Below are the code and all the weights of a small trained network. Each question names an input and a class and asks about switching units off, where a switched-off unit gives its printed mean instead of its output.

import numpy as np


def w(rows, s, z=0):
    codes = np.array(rows[::2]) - 128.0
    scale = np.full(codes.shape[1], s)
    scale[-1] = z or s
    return codes * scale


def f(y):
    return y / 2 * (1 + np.tanh(0.7978845608 * (y + 0.044715 * y**3)))


def log_softmax(a):
    a = a - a.max(-1, keepdims=True)
    return a - np.log(np.exp(a).sum(-1, keepdims=True))


def net(x, mask):
    res = np.array(x, float).reshape(1, 5) / 4 @ E
    y = f(res @ A[0][:, :-1].T + A[0][:, -1])
    res = res + np.where(mask, y, B[0][:, -1]) @ B[0][:, :-1]
    return log_softmax(res[-1] @ U[:, :-1].T + U[:, -1])


A, B = {}, {}
E = w([
[54,80,210,98,137,167,119,91,114,181,165,126],'x0',
[157,237,166,132,110,131,126,83,122,76,137,38],'x1',
[161,46,168,138,56,54,92,125,75,172,22,128],'x2',
[193,123,118,181,117,80,91,254,122,203,107,46],'x3',
[186,69,166,96,210,28,98,129,109,44,121,38],'x4',
],0.0099)
A[0] = w([
[106,113,123,110,120,158,130,165,109,195,128,138,203],'n0',
[222,79,71,129,161,57,124,224,132,82,105,112,169],'n1',
[66,24,152,112,80,146,132,27,102,179,83,237,103],'n2',
[133,145,191,145,73,129,114,141,117,219,104,67,3],'n3',
[176,251,116,132,136,133,128,111,128,50,139,71,46],'n4',
[108,117,183,93,166,115,131,80,112,109,149,54,122],'n5',
],0.015,0.0038)
B[0] = w([
[101,174,138,165,140,162,132,189,118,122,145,130,182],'n0',
[151,98,145,185,109,92,115,244,128,122,111,84,244],'n1',
[116,135,152,210,154,139,106,99,248,114,209,88,250],'n2',
[149,153,64,140,123,107,153,235,77,110,79,179,182],'n3',
[128,248,123,134,121,94,113,65,242,129,128,134,218],'n4',
[97,20,134,176,125,194,127,73,141,146,165,165,177],'n5',
],0.011,0.024)
U = w([
[91,139,106,154,124,166,160,145,116,146,145,195,69],'0',
[151,166,106,163,119,102,124,224,140,124,127,115,240],'1',
[75,188,144,148,156,153,115,85,207,112,203,136,188],'2',
[150,250,82,72,84,98,151,33,138,115,83,175,3],'3',
[53,137,160,43,188,196,167,123,112,156,198,130,65],'4',
[192,1,203,123,118,55,74,114,98,91,84,66,78],'5',
],0.0088,0.0041)

Each question gives the input, the list of numbers given to net, and the class t.
The units are the neurons (one row each of A and B). Each row of codes is followed by its name. A weight is (code - 128) times the scale printed after its matrix; where a second scale follows, it is the last column's (A, B and U).
mask holds one flag per neuron, in row order. A switched-off neuron (its flag False) gives its mean, the last column of its row in B, instead of its output. The means were averaged over made-up inputs and are rounded, as every weight is.
A unit's drop is (log p(t) with every unit on - log p(t) with that unit switched off) / (log p(t) with every unit on - log p(t) with every unit switched off).
The circuit of an input: a set's keep is (log p(t) with only the set's units on - log p(t) with every unit switched off) / (log p(t) with every unit on - log p(t) with every unit switched off). Starting from all 6 units, units are removed one at a time, each time the one whose removal leaves the highest keep (on an exact tie, the one counted first), for as long as the keep stays at least 0.8.
circuit, biggest first: the units of the circuit, biggest drop first
unit that matters most: the unit with the biggest drop
top k neurons: the k neurons with the biggest drops, biggest first
drop when u is switched off: that unit's drop, to one decimal
input [0,-8,8,-3,-1], class 2: unit that matters most -> n2
input [-4,4,4,-1,7], class 5: top 2 neurons -> (n5; n1)
input [-3,-6,2,0,3], class 5: top 2 neurons -> (n4; n3)
input [-6,-6,-6,-1,-3], class 1: top 3 neurons -> (n2; n4; n5)
input [3,4,2,1,-8], class 1: top 3 neurons -> (n3; n4; n5)
input [-8,-2,5,-2,5], class 5: circuit, biggest first -> (n4; n3)
input [6,-1,4,4,6], class 5: top 2 neurons -> (n5; n4)
input [-6,0,-4,-8,-1], class 3: circuit, biggest first -> (n2; n1)
input [-7,0,-7,7,-8], class 2: top 3 neurons -> (n4; n3; n1)
input [-5,8,-4,-4,1], class 3: top 2 neurons -> (n2; n4)
input [-4,8,-7,-7,-2], class 3: top 2 neurons -> (n2; n4)
input [0,-5,-7,-6,6], class 4: top 3 neurons -> (n2; n4; n1)
input [4,6,2,2,2], class 0: top 2 neurons -> (n2; n5)
input [3,7,6,0,-6], class 1: circuit, biggest first -> (n3)
input [0,-5,-8,2,1], class 1: drop when n5 is switched off -> 0.4
input [-8,-7,7,-3,-8], class 2: drop when n2 is switched off -> 0.3
input [-2,6,-6,3,-6], class 3: drop when n4 is switched off -> 0.1
input [-7,6,-6,0,-6], class 3: drop when n2 is switched off -> 0.3
